(in the rows, 128 means zero)
Each row of numbers stands for one object and depends on some of the facts below. Use the named rows to name the rest.

Known rows:
j_929: [180  50 100 131  83 154 151 134 142 143  87 155 132 126 144 157 105 155
 138 189 164 107  92 119  69  83 163 159 137 143  68 118 105 117 124 145
 168  81 150 113 122]
j_778: [ 96 166 130 117 118 119  95 157  97 142 107 154 158 107 154 141 187 173
 149  71 179  91 129 145 143  73  93 132 138 153  91  48  73 124 165 123
 132  80 111 138 165]
j_651: [126 121  83  82 122 113 108 133 121 121 103 104 183  97 182 142 232 184
 132 127  79  98  70 156 121  89 165 117 106 111 159  61  93  87 111 145
 101 113 133 120 168]
j_131: [165  29 106 156  86 183 104 171 126 154 101 186 159 111 139 129 116  95
 142 114 111  78  85 125 104 101 145 151 132 141 106 101 126  89 133 139
 165 133 117 105 163]
j_930: [134 123 126 137 124 105 144 111 129 128  73 104  93 133 112 121 100 159
 181 151 135 142 119 100  97 103 132 107 120 123 166 136 120 119 105 130
 155  99 157 149 130]
j_946: [114 174 122 114 125 138 115 183  92 138  89 144 154 123 178 124 211 167
 138  85 173  84 130 145 152  77  90 113 131 149 111  50  65  95 142 121
 142  75 114 121 171]
j_361: [152 171 115 143 122 145 109 164 101 146  54 162 124 120 145 150 160 161
 136 142 138 127 118 123 134  75  49 153 131 140  68  77  97 107 120 102
 152  53 141 132 120]
j_318: [130 111 138 135 132 137 117 134 113 101 130 124 149 128 137 115 139 107
 166  96 123 121 103 102 138 129 145  81 140 112 171 143 155 104 151 119
 176 158 141 119 160]
j_854: [170  45 109 135  85 140 152 150 159 143  64 158 122 126 151 150  82 142
 147 168 142 110 109 108  60  85 161 164 128 176 100  95 104 118 115 148
 146  59 157 119 140]
j_395: [ 85 125 115  83 128 105 111 115 101 134 110 106 143 106 146  80 152 119
 172 114 156 103 143 146 104 110 153  84 117 104 208 110  80  95 132 130
 162 126 140 155 172]
j_132: [147 123 134 133  98 137 118 139 175 118 109 118 117 119 111 145 197 192
 161 149 133  98 121 109  73 138  66 189 106 115  83 128  88 131  93 148
 143  77 164 115  90]
j_861: [152 126 118 113 113 108 134 122 120 130  79  96  75 126 103 116 129 146
 150 145 119 153 135 123 108 108 119 110 121 119 159 148 114 106 124 125
 182 106 155 148 131]
j_478: [139 114 131 123 115  93 146 133 132 122  78 104 111 125 119 116 113 138
 165 159 136 150 141  98 115 109 134 126 118 141 191 147 121 115 121 118
 158  88 164 153 127]
j_847: [175 122  63 103 107  85 125 170 123 107 116  51 182 102 161 136 178 164
  79 103  88 121  41 127 110  81 113 123  90 130 141 101 142 108 104 140
 107 114 102 101 142]
j_27: [168  57  97 138  88 135 143 125 147 158  75 150 119  99 141 169  97 154
 155 165 130 100 100 126  59  98 158 169 123 165  61 108  90 118 148 147
 154  76 131 119 113]
j_596: [165  51 105 134  83 143 135 156 145 166  70 166 125 126 139 129  90 155
 134 168 130 105  98 127  63  90 161 164 131 153  78 102  97  86 112 141
 169  69 128 118 102]
j_839: [163  61  97 132  83 150 145 139 134 151  69 150 122 133 140 149 105 146
 138 169 137 107 103 122  47  94 158 153 131 169  76 117 111 107 123 151
 158  82 142 122 123]
j_730: [139 130  86 143 120 137 129 154 152  81 132 110 187 100 151  99 160 126
  95 136 162 140 118 117  61  88  47 132  99 182 140  77 126 112 128 156
 133 128  62 112  77]
j_910: [189  57  90 112  54 129 120 120 127 161  93 143 127 126 135 120 138 109
 101 153 139  80  95 118  60 121 104 131 147 150 114  84 112  96 156 153
 130  89 104  75 186]
j_243: [143 107 137 132 127 136 110 142 107 116 118 121 146 110 111 101 146  93
 168 109 114 123 112  89 145 125 139 107 129 121 182 140 147 104 139 129
 167 152 127 140 165]

Facts:
j_131 λ soka; j_132 λ batidruk; j_157 λ batidruk
j_178 λ batidruk; j_227 λ batidruk; j_232 λ soka
j_243 λ soka; j_27 λ batidruk; j_318 λ soka
j_32 λ plogradrel; j_330 λ trakos; j_34 λ batidruk
j_345 λ soka; j_361 λ batidruk; j_368 λ flipil
j_395 λ flipil; j_419 λ batidruk; j_440 λ flipil
j_443 λ soka; j_445 λ plogradrel; j_457 λ plogradrel
j_478 λ batidruk; j_509 λ batidruk; j_514 λ trakos
j_532 λ batidruk; j_553 λ flipil; j_596 λ batidruk
j_598 λ batidruk; j_605 λ batidruk; j_641 λ batidruk
j_649 λ flipil; j_651 λ flipil; j_730 λ trakos
j_75 λ flipil; j_778 λ flipil; j_791 λ trakos
j_797 λ soka; j_802 λ plogradrel; j_812 λ soka
j_821 λ plogradrel; j_839 λ batidruk; j_840 λ batidruk
j_847 λ trakos; j_854 λ batidruk; j_861 λ batidruk
j_870 λ soka; j_910 λ plogradrel; j_916 λ soka
j_921 λ batidruk; j_929 λ batidruk; j_930 λ batidruk
j_932 λ flipil; j_946 λ flipil; j_949 λ batidruk
j_972 λ soka; j_991 λ soka; j_131 Θ 803
j_132 Θ 545; j_157 Θ 766; j_178 Θ 994
j_227 Θ 994; j_232 Θ 803; j_243 Θ 994
j_27 Θ 803; j_318 Θ 994; j_32 Θ 321
j_330 Θ 994; j_34 Θ 994; j_345 Θ 321
j_361 Θ 766; j_368 Θ 321; j_395 Θ 994
j_419 Θ 545; j_440 Θ 545; j_443 Θ 321
j_445 Θ 803; j_457 Θ 994; j_478 Θ 994
j_509 Θ 749; j_514 Θ 392; j_532 Θ 994
j_553 Θ 749; j_596 Θ 803; j_598 Θ 994
j_605 Θ 392; j_641 Θ 803; j_649 Θ 321
j_651 Θ 321; j_730 Θ 749; j_75 Θ 994
j_778 Θ 766; j_791 Θ 994; j_797 Θ 994
j_802 Θ 749; j_812 Θ 803; j_821 Θ 994
j_839 Θ 803; j_840 Θ 321; j_847 Θ 321
j_854 Θ 803; j_861 Θ 994; j_870 Θ 994
j_910 Θ 803; j_916 Θ 321; j_921 Θ 994
j_929 Θ 803; j_930 Θ 994; j_932 Θ 994
j_946 Θ 766; j_949 Θ 803; j_972 Θ 321
j_991 Θ 994; j_131 ξ j_361; j_132 ξ j_75
j_157 ξ j_797; j_178 ξ j_532; j_227 ξ j_649
j_232 ξ j_929; j_27 ξ j_932; j_318 ξ j_445
j_32 ξ j_861; j_330 ξ j_802; j_34 ξ j_395
j_345 ξ j_840; j_361 ξ j_440; j_368 ξ j_641
j_395 ξ j_605; j_419 ξ j_972; j_440 ξ j_443
j_443 ξ j_946; j_445 ξ j_991; j_457 ξ j_916
j_478 ξ j_854; j_532 ξ j_157; j_553 ξ j_921
j_596 ξ j_949; j_598 ξ j_330; j_605 ξ j_651
j_641 ξ j_178; j_649 ξ j_318; j_651 ξ j_345
j_778 ξ j_27; j_791 ξ j_478; j_797 ξ j_553
j_840 ξ j_32; j_847 ξ j_910; j_854 ξ j_457
j_861 ξ j_847; j_916 ξ j_930; j_921 ξ j_778
j_929 ξ j_227; j_930 ξ j_368; j_932 ξ j_132
j_946 ξ j_419; j_949 ξ j_131; j_972 ξ j_34
j_991 ξ j_870

Rows to name:
A row may be one of the objects named above.
[171 101  89 132 114 164 101 140 140 116  96 101 197 113 149 156 233 124
 132 108  41 115  54 117 175 101 153 128 110 123 141  82 146  83 114 136
 118 146 140 111 169] : j_345
[145 116 122 124 104  67 115 100 120 137 106 109 123 144 119  84 133 115
 151 151 167 121 126  83 103 134  99 104 145 117 219 108 144 105 134 125
 119  97 114 107 191] : j_457
[179  37 104 146  86 185 127 162 139 137 121 165 168 108 148 160 139  91
 143 126 160  88  70 103 116  95 166 141 142 136 108 107 131 107 142 153
 173 141 120 108 171] : j_232
[180 122 107 140 135 164 125 155 111 121 103 127 190  99 164 150 237 132
 138  98  51 101  65 106 162 104 151 136 116 126 152 107 158  83 100 137
 122 121 110 101 156] : j_443
[130 122 133 129 111  97 121  99 113 130  78  93 107 106 108 127 114 149
 171 134 129 143 141 113 115 109 132 139 122 131 158 162 120 131 135 110
 153  95 135 153 112] : j_921
[184  56 111 109  50 125 117 126 131 156  90 144 128 134 136 120 130 112
  95 154 144  89 106 121  54 117 108 126 146 159 117  88 120  90 153 156
 132  94 103  71 197] : j_910
[137 111 137 137 122 137 105 143 113 124 113 125 144 113 110 104 144  96
 174 109 120 120 113 100 145 120 129 103 134 131 184 149 143 105 139 124
 176 156 133 144 169] : j_243
[132 118 125 127 105 101 129  93 121 130  75  94 112 111 109 133 119 151
 171 136 118 142 153 111 111 101 137 133 123 131 160 156 114 125 131 119
 159  95 134 150 118] : j_921
[121 121  86 127 117  75 120 176 128 111 115  69 150 113 132  89  92 125
 136 116 176 135 104  87 116 105 110 104  95 136 213 142 129 118 125 111
 144 116 120 122 154] : j_791
[153 122 116 109 110 101 131 118 122 133  87  98  84 130 102 110 119 144
 143 140 117 152 142 118 110 104 125 100 115 123 164 147 115 111 126 119
 177 100 152 146 133] : j_861
[161 122 137 119 126 134 124  90 161 120 125 148 155 145 144 103 211 102
  96 177 147 124 157 121  65 114  47 139 132 184 163  71 136 111 158 155
 107 100  69 104 106] : j_802
[137 130 131 137 130  98 139 113 126 124  80 105  93 122 106 118 100 153
 180 154 130 145 121 103  99 103 129 102 127 125 174 132 124 121 102 129
 157  98 151 150 141] : j_930
[138 144 109 121 117 113 144  99 124 134  67  87 121 132 127 112 121 127
 162 157 131 130 146 121 113 117 127  98 112 115 153 149 120 108 116 121
 172  91 161 159 114] : j_34
[177 117 100 136 128 166 128 151 114 120 104 127 193 103 171 152 237 137
 145  99  41  99  67 111 155 105 155 141 113 130 147 107 154  79 100 137
 122 126 117  96 157] : j_443
[123 114  99  98 148  85 115 147 131 117 122  66 141 144 126  84  95 125
 128 121 172 116  95 103 104 101  92  97 102 140 188 158 138 124 138 114
 152 115  97 137 139] : j_330
[173 113 118 146 126 137 116 146 133 116 109 125 189 105 160 159 212 132
 140  99  53 107  47 105 159  94 160 135 124 127 162  88 164 111  95 147
 103 140 135 120 175] : j_916
[145 110 136 129 115 101 149 137 132 119  80 118 106 127 120 117 118 142
 170 163 133 143 143  95 115 113 135 132 116 141 197 141 123 121 111 118
 158  89 167 149 131] : j_478
[134 120 125 113 100  82 114  98 113 145  97 107 128 137 106  91 145 115
 149 159 158 119 137  91 112 137  96 104 133 124 207 134 149  79 145 117
 128 118 110 112 183] : j_821
[133 109 138 139 126 136 111 142 119 123 115 121 156 120 109 101 151  94
 174 108 115 123 117  97 145 127 140 102 127 120 180 143 149 103 135 123
 175 163 127 141 166] : j_243
[164  55  96 133  80 151 149 139 139 151  68 157 122 132 144 148 102 150
 138 171 142 109 104 120  55  95 156 158 131 173  73 107 101 114 124 153
 156  76 144 117 122] : j_839
[169  66 100 144  87 134 143 122 156 158  71 154 115 115 133 163  97 154
 163 147 135 102  98 131  60  97 162 172 123 167  67 113  96 117 145 153
 149  76 131 113 111] : j_27
[134 126 125 127 111  98 129  99 122 133  85 101 105 107 107 132 113 152
 177 140 126 142 141 111 111 107 135 131 126 124 160 161 116 137 124 118
 161  94 131 151 113] : j_921
[148 114 136 117 119 114 150 112 114 119  92 104 110 129 121 121 135 151
 171 175 161 143 130 116 119 104 147 110 128 106 155 161 121 111 136 114
 171 107 152 143 113] : j_227
[148 124 137 136  92 166 120 135 164 122  84 106 130 136 120 129 201 178
 157 142 133  89 141  94  83 127  73 153 108 111  94 138  89 117  72 151
 151  60 167 100  83] : j_419
[140 139 104 107 101 178 139 134 138 130  65  70 118 155 182 141 141 140
 161 179 106 144  70  90 104 129  74 199 136 123 105  86  67  95 123 143
 150  84 139 162 115] : j_605
[ 97 112 125 114 122 152 123 110 140  98 144 144 163  73 165 118 206 147
 129 120 144 120 175 152  66  86 119 151 123 179 175  55  84 134 140 164
 127 122  73 128 103] : j_553
[136 174 115 143 101 142 137 139 116 133  65 146 128 139 129 139 153 188
 139 119 132 119 121 115 162  76  77 172 145 172  63  65 103 144 127 110
 151  63 142 128 114] : j_157
[127 115 116  86 127 114 131 144 119 112 131 114 178  92 208 148 234 194
 130 141 102 105  74 152 122  88 167 114 119 108 151  81 112  95 116 141
  96 121 127 108 162] : j_649
[112 174 118 114 124 144 112 176  86 145  90 154 151 114 171 123 204 171
 136  87 166  82 130 138 146  73  89 123 131 153 110  48  60  96 145 123
 148  79 121 125 171] : j_946
[125 119 101  99 127 114 141 144 127 134 122 118 163 101 175 155 200 186
 139 127  81  99  70 142 105  76 155 117 123 123 172  56 108 105  94 159
  86 120 115 123 182] : j_368
[158  44 101 143  86 175 122 167 137 140 108 168 160 124 142 142 126  95
 142 120 117  83  76 108  96 104 164 140 141 163  94 102 135 110 139 151
 160 133 121 109 165] : j_812
[179 115  91  98  93  98 111 105 143 142  93  83 153 133 157 152 236 151
  94 152  79 115  90 126 128 111 107 121 128 123 159  72 141  67 114 138
  79 111 107  82 181] : j_32
[133 109 131 105 145 107 142 116 126 141  85 104 103 140 116 116 117 148
 158 158 135 139 125 106 116 109 128 117 119 131 162 156 131 119 127 121
 165  87 147 159 108] : j_598
[172 117  91 102 115 125 133 124 150 130  65  87 141 112 151 164 211 183
 121 163  57 142  76 134 131  88 142 145 108 132 125  86 124  80  96 135
 110  97 162 122 113] : j_840
[120 113 102 124 119  66 118 183 138 112 118  77 155 115 132  91  88 122
 139 109 175 138 110  86 108 105 107 105  95 136 201 139 135 115 124 115
 152 117 115 119 153] : j_791
[159  62 101 126  90 155 163 132 146 152  72 160 114 128 129 154  68 151
 159 177 126 103  90 116  73  81 152 140 133 175  70  97  99 128 117 154
 145  82 139 115 131] : j_641
[156 125 127 143 120 160 153 118 158 102  93 135 144 111 134 127 185 147
 121 178 120 156 151 125  68  97  91 156 120 184 129  76 112 118 124 160
 144  91 114 134  47] : j_509
[104 107 136  97 117 159  86 160 136 112 127 142 152  92 150 115 225 187
 159 105 141  67 147 125  70 124  73 142 108  84 155 113  59 113  87 151
 141  89 130  91 145] : j_440
[170  63  93 120  63 126 127 104 138 144 106 167 139 151 150 144 121 130
 129 164 182  85 101 119  49 122 122 131 162 150 109  88 138  74 158 139
 131  89 112  60 178] : j_445
[124 134  90 115 100 147 115 191 135 109 120  43 142 165 188 111 119 141
 135 143 146 127  47  72  91 116  49 184 127 143 124 101  89  96 130 139
 132 127  70 132 130] : j_514
[121 112 119 138 114 133 114 121 118 121 117 114 143 107 104 108 146  95
 164  86 106 121 124 101 161 123 145 135 143 132 186 138 148 133 137 117
 170 153 122 133 161] : j_797

